Below is a small trained network, with its code and all its weights. Each question gives an input and a class and asks what happens when units are switched off, that is, made to give their printed mean instead of their output.

import numpy as np


def w(rows, s, z=0):
    codes = np.array(rows[::2]) - 128.0
    scale = np.full(codes.shape[1], s)
    scale[-1] = z or s
    return codes * scale


def f(y):
    return np.maximum(y, 0)


def log_softmax(a):
    a = a - a.max(-1, keepdims=True)
    return a - np.log(np.exp(a).sum(-1, keepdims=True))


def net(x, mask):
    res = np.array(x, float).reshape(1, 7) / 4 @ E
    y = f(res @ A[0][:, :-1].T + A[0][:, -1])
    res = res + np.where(mask, y, B[0][:, -1]) @ B[0][:, :-1]
    return log_softmax(res[-1] @ U[:, :-1].T + U[:, -1])


A, B = {}, {}
E = w([
[150,143,121,144,130,109,106],'x0',
[128,20,62,178,19,134,94],'x1',
[168,126,70,2,51,94,199],'x2',
[121,123,136,120,121,144,136],'x3',
[35,146,248,133,17,72,133],'x4',
[43,224,26,162,99,156,138],'x5',
[138,136,135,130,115,139,120],'x6',
],0.0094)
A[0] = w([
[151,57,186,120,169,87,127,88],'N0',
[78,147,81,160,129,131,154,34],'N1',
[166,21,151,125,169,124,136,201],'N2',
[132,88,89,147,99,97,118,255],'N3',
[69,129,178,153,45,42,130,92],'N4',
[99,112,140,163,149,139,94,86],'N5',
[77,153,108,144,121,190,95,60],'N6',
[156,158,84,11,70,77,91,168],'N7',
[104,125,180,132,103,111,134,131],'N8',
[109,167,114,178,112,156,125,113],'N9',
[148,190,168,98,205,109,147,219],'N10',
[117,119,153,131,111,80,116,21],'N11',
[186,89,86,130,177,213,131,156],'N12',
[96,100,178,167,193,185,62,98],'N13',
[62,184,68,144,112,136,172,117],'N14',
[89,171,83,170,127,119,161,163],'N15',
[146,141,112,75,109,71,199,218],'N16',
[170,112,205,111,107,123,116,167],'N17',
[119,129,144,200,146,153,124,48],'N18',
[102,199,166,95,179,88,154,226],'N19',
[112,93,127,133,87,125,96,155],'N20',
[123,28,76,199,76,121,120,194],'N21',
[42,124,162,220,197,84,97,81],'N22',
[81,151,187,135,87,97,135,141],'N23',
],0.011,0.00086)
B[0] = w([
[193,170,159,117,31,66,137,208],'N0',
[185,185,145,136,51,60,144,187],'N1',
[160,149,151,129,74,82,156,225],'N2',
[113,131,162,171,144,237,135,195],'N3',
[75,131,61,148,149,116,131,249],'N4',
[146,45,109,96,152,149,96,171],'N5',
[143,106,134,125,66,92,99,183],'N6',
[129,69,147,66,199,145,80,250],'N7',
[85,190,67,137,153,74,127,183],'N8',
[147,76,142,100,118,94,179,178],'N9',
[98,109,190,177,135,178,221,232],'N10',
[108,173,99,172,114,127,144,163],'N11',
[86,254,5,172,128,90,157,245],'N12',
[99,28,90,48,165,112,99,218],'N13',
[207,130,213,88,86,71,122,227],'N14',
[154,112,191,118,62,103,136,196],'N15',
[106,87,90,62,184,174,56,223],'N16',
[133,123,148,131,115,67,149,195],'N17',
[117,90,130,95,134,121,73,180],'N18',
[114,111,183,221,160,203,174,223],'N19',
[80,139,145,171,118,169,161,183],'N20',
[85,133,245,170,151,199,158,254],'N21',
[123,116,121,98,159,133,56,226],'N22',
[58,149,44,147,132,107,132,211],'N23',
],0.0079,0.011)
U = w([
[114,111,195,219,111,247,136,229],'0',
[133,37,93,37,137,143,19,116],'1',
[197,135,168,124,23,22,111,2],'2',
[99,185,2,191,111,100,114,123],'3',
],0.013,0.00088)

Each question gives the input, the list of numbers given to net, and the class t.
The units are the neurons (one row each of A and B). Each row of codes is followed by its name. A weight is (code - 128) times the scale printed after its matrix; where a second scale follows, it is the last column's (A, B and U).
mask holds one flag per neuron, in row order. A switched-off neuron (its flag False) gives its mean, the last column of its row in B, instead of its output. The means were averaged over made-up inputs and are rounded, as every weight is.
A unit's drop is (log p(t) with every unit on - log p(t) with that unit switched off) / (log p(t) with every unit on - log p(t) with every unit switched off).
The circuit of an input: a set's keep is (log p(t) with only the set's units on - log p(t) with every unit switched off) / (log p(t) with every unit on - log p(t) with every unit switched off). Starting from the 12 units with the biggest drops (on a tie, the unit counted first), units are removed one at a time, each time the one whose removal leaves the highest keep (on an exact tie, the one counted first), for as long as the keep stays at least 0.8.
units of the circuit, in order: the units of the circuit, biggest drop first
top k neurons: the k neurons with the biggest drops, biggest first
drop of u: that unit's drop, to one decimal
input [3,4,2,-6,8,8,1], class 2: top 3 neurons -> [N14, N15, N12]
input [8,-8,7,8,4,-2,3], class 0: units of the circuit, in order -> [N19]
input [-4,-4,3,7,5,1,7], class 3: top 2 neurons -> [N21, N23]
input [4,-5,4,0,4,-1,-6], class 0: top 2 neurons -> [N19, N12]
input [6,-4,5,0,-1,-5,-2], class 1: top 2 neurons -> [N16, N7]
input [-2,5,-3,3,8,4,-4], class 3: top 2 neurons -> [N4, N23]
input [-5,6,3,-6,-6,2,1], class 0: top 2 neurons -> [N21, N3]
input [7,2,1,1,3,0,-6], class 3: units of the circuit, in order -> [N4, N14]
input [-2,5,2,7,-3,6,-7], class 2: top 4 neurons -> [N14, N1, N19, N10]
input [-1,7,3,-1,8,-7,-4], class 3: top 3 neurons -> [N4, N8, N23]
input [-8,-1,-2,7,-8,8,7], class 2: top 2 neurons -> [N14, N15]
input [7,-3,-8,0,-7,-7,-1], class 1: top 2 neurons -> [N13, N22]
input [-6,-1,4,1,2,5,8], class 2: top 4 neurons -> [N14, N13, N22, N1]
input [-3,-4,2,-1,7,8,5], class 2: units of the circuit, in order -> [N14]
input [4,-7,4,1,6,8,6], class 2: top 4 neurons -> [N14, N21, N1, N15]
input [-6,-6,-3,2,5,-7,5], class 2: top 3 neurons -> [N0, N17, N21]
input [6,5,-8,-3,2,-7,-3], class 1: top 2 neurons -> [N13, N22]
input [3,5,4,-5,5,2,-1], class 0: drop of N21 -> 0.7
input [0,-2,-4,-1,5,-3,8], class 3: drop of N7 -> 0.2
input [0,0,-3,8,-7,2,6], class 3: units of the circuit, in order -> [N12]
input [5,3,-7,8,7,3,4], class 1: drop of N12 -> 0.3
input [6,-3,1,-3,-4,7,3], class 2: drop of N2 -> 0.0
